Below is a small trained network, with its code and all its weights. Each question gives an input and a class and asks what happens when units are switched off, that is, made to give their printed mean instead of their output.

import numpy as np


def w(rows, s, z=0):
    codes = np.array(rows[::2]) - 128.0
    scale = np.full(codes.shape[1], s)
    scale[-1] = z or s
    return codes * scale


def norm(h):
    return h / np.sqrt((h * h).mean(-1, keepdims=True) + 1e-5)


def f(y):
    return y / 2 * (1 + np.tanh(0.7978845608 * (y + 0.044715 * y**3)))


def log_softmax(a):
    a = a - a.max(-1, keepdims=True)
    return a - np.log(np.exp(a).sum(-1, keepdims=True))


def net(x, mask):
    res = np.array(x, float).reshape(1, 8) / 4 @ E
    u = 0
    for l in range(3):
        y = f(norm(res) @ A[l][:, :-1].T + A[l][:, -1])
        res = res + np.where(mask[u : u + 5], y, B[l][:, -1]) @ B[l][:, :-1]
        u += 5
    return log_softmax(norm(res)[-1] @ U[:, :-1].T + U[:, -1])


A, B = {}, {}
E = w([
[127,128,128,129,128,129,128,125,129,128],'x0',
[129,128,133,129,126,126,129,127,129,128],'x1',
[139,150,121,158,153,134,127,141,254,121],'x2',
[31,137,133,140,101,112,201,178,130,78],'x3',
[126,128,130,127,126,130,128,126,129,128],'x4',
[127,130,126,129,130,128,127,127,127,129],'x5',
[127,128,127,127,130,128,127,128,129,127],'x6',
[97,194,150,45,102,160,65,127,139,147],'x7',
],0.0054)
A[0] = w([
[226,128,122,147,144,156,67,81,36,139,24],'L0N0',
[162,77,120,247,148,110,183,105,207,125,11],'L0N1',
[168,76,102,236,152,101,229,117,92,71,46],'L0N2',
[254,23,123,246,166,120,157,123,96,169,71],'L0N3',
[218,92,139,148,138,108,97,109,199,135,5],'L0N4',
],0.0061,0.0014)
B[0] = w([
[126,54,149,38,139,23,169,166,173,117,207],'L0N0',
[226,169,115,160,136,181,199,216,135,54,216],'L0N1',
[89,70,219,126,122,100,103,177,158,254,254],'L0N2',
[79,151,25,79,108,116,105,4,73,23,252],'L0N3',
[115,213,121,173,114,195,70,78,157,143,169],'L0N4',
],0.0059,0.0061)
A[1] = w([
[114,151,125,185,144,157,158,161,254,127,16],'L1N0',
[157,134,157,162,134,138,62,106,164,214,11],'L1N1',
[222,106,154,110,146,129,88,124,89,190,29],'L1N2',
[233,166,98,162,164,165,84,111,212,111,112],'L1N3',
[146,67,172,214,142,124,179,180,120,186,199],'L1N4',
],0.0099,0.0011)
B[1] = w([
[219,78,120,3,142,59,75,107,130,128,254],'L1N0',
[101,91,147,154,205,142,134,76,140,234,155],'L1N1',
[176,158,123,98,138,140,78,158,221,124,154],'L1N2',
[21,147,137,193,103,217,157,130,79,179,231],'L1N3',
[64,76,125,238,104,119,138,149,78,128,224],'L1N4',
],0.006,0.007)
A[2] = w([
[174,190,98,207,150,163,139,98,161,88,10],'L2N0',
[101,180,164,98,122,115,168,154,100,99,96],'L2N1',
[177,67,85,119,152,47,148,113,178,76,57],'L2N2',
[185,151,154,58,151,79,100,151,216,118,7],'L2N3',
[220,131,165,192,136,133,148,250,171,112,52],'L2N4',
],0.012,0.0016)
B[2] = w([
[119,198,122,87,85,165,143,179,62,40,156],'L2N0',
[157,164,93,147,131,177,131,113,121,91,176],'L2N1',
[194,151,112,146,222,111,130,60,124,147,253],'L2N2',
[130,104,177,107,25,108,130,245,191,102,255],'L2N3',
[164,132,90,77,192,64,110,2,117,119,182],'L2N4',
],0.0094,0.0074)
U = w([
[193,90,90,110,212,35,140,38,107,107,189],'0',
[98,214,78,131,98,229,141,121,59,51,175],'1',
[161,120,175,66,65,108,103,225,227,124,199],'2',
[78,145,151,152,169,214,83,96,184,255,3],'3',
[30,52,150,233,109,91,166,168,64,144,11],'4',
],0.0079,0.0013)

Each question gives the input, the list of numbers given to net, and the class t.
The units are the neurons (one row each of A and B). Each row of codes is followed by its name. A weight is (code - 128) times the scale printed after its matrix; where a second scale follows, it is the last column's (A, B and U).
mask holds one flag per neuron, layer by layer. A switched-off neuron (its flag False) gives its mean, the last column of its row in B, instead of its output. The means were averaged over made-up inputs and are rounded, as every weight is.
A unit's drop is (log p(t) with every unit on - log p(t) with that unit switched off) / (log p(t) with every unit on - log p(t) with every unit switched off).
The circuit of an input: a set's keep is (log p(t) with only the set's units on - log p(t) with every unit switched off) / (log p(t) with every unit on - log p(t) with every unit switched off). Starting from the 12 units with the biggest drops (on a tie, the unit counted first), units are removed one at a time, each time the one whose removal leaves the highest keep (on an exact tie, the one counted first), for as long as the keep stays at least 0.8.
units of the circuit, in order: the units of the circuit, biggest drop first
most important unit: the unit with the biggest drop
top k neurons: the k neurons with the biggest drops, biggest first
k most important neurons of layer l: the k neurons of layer l with the biggest drops, biggest first
drop of u: that unit's drop, to one decimal
input [-1,-8,7,2,7,-2,5,-2], class 0: units of the circuit, in order => [L2N4]
input [0,7,8,-1,5,8,6,1], class 3: top 2 neurons => [L1N3; L0N3]
input [-8,1,-7,-2,1,2,-6,1], class 2: units of the circuit, in order => [L0N3; L1N2]
input [6,8,3,0,-8,-3,6,6], class 3: 3 most important neurons of layer 0 => [L0N0; L0N3; L0N2]
input [-7,8,8,1,-3,-2,7,-3], class 0: top 3 neurons => [L2N4; L1N0; L0N1]
input [-3,-7,-7,-1,6,3,-3,7], class 2: top 3 neurons => [L0N3; L1N3; L1N2]
input [-3,-8,0,3,2,8,-1,-3], class 4: top 4 neurons => [L1N4; L0N2; L2N2; L0N0]
input [5,1,1,-5,0,3,8,-3], class 1: top 4 neurons => [L0N4; L0N3; L1N0; L0N1]
input [8,5,-5,1,4,-3,0,-5], class 4: top 2 neurons => [L0N2; L1N0]
input [5,6,7,3,-6,3,3,0], class 0: top 3 neurons => [L0N3; L2N4; L0N1]
input [1,1,-1,6,-8,3,0,2], class 1: top 2 neurons => [L1N0; L0N2]
input [8,-3,3,0,4,3,-1,6], class 3: top 2 neurons => [L0N0; L0N3]
input [1,8,-8,-1,-3,-1,-8,1], class 2: top 2 neurons => [L0N3; L1N4]
input [3,5,7,-1,5,7,3,-5], class 1: most important unit => L0N1
input [3,0,6,-5,3,8,6,1], class 3: 2 most important neurons of layer 1 => [L1N3; L1N1]
input [3,4,2,-7,-8,2,8,7], class 3: top 4 neurons => [L1N3; L1N1; L0N2; L1N0]
input [-4,-4,-3,-5,3,8,3,1], class 2: top 2 neurons => [L2N3; L1N4]
input [3,6,-4,-3,5,8,7,2], class 2: top 2 neurons => [L2N3; L0N3]
input [-5,-8,-3,-4,6,4,-8,2], class 2: top 2 neurons => [L2N3; L0N3]
input [-5,-5,2,-7,-1,-5,-4,2], class 3: most important unit => L0N4
input [-2,-6,4,8,6,-5,-5,0], class 0: 2 most important neurons of layer 0 => [L0N3; L0N4]
input [-5,-7,4,5,-3,-5,5,-4], class 0: drop of L2N4 => 0.1
input [2,-2,4,5,4,-1,6,-2], class 0: drop of L1N4 => 0.1
input [-3,2,-6,-5,7,-5,-5,4], class 2: drop of L2N3 => 0.3
input [1,-6,7,6,6,-6,2,-2], class 0: drop of L0N2 => 0.0
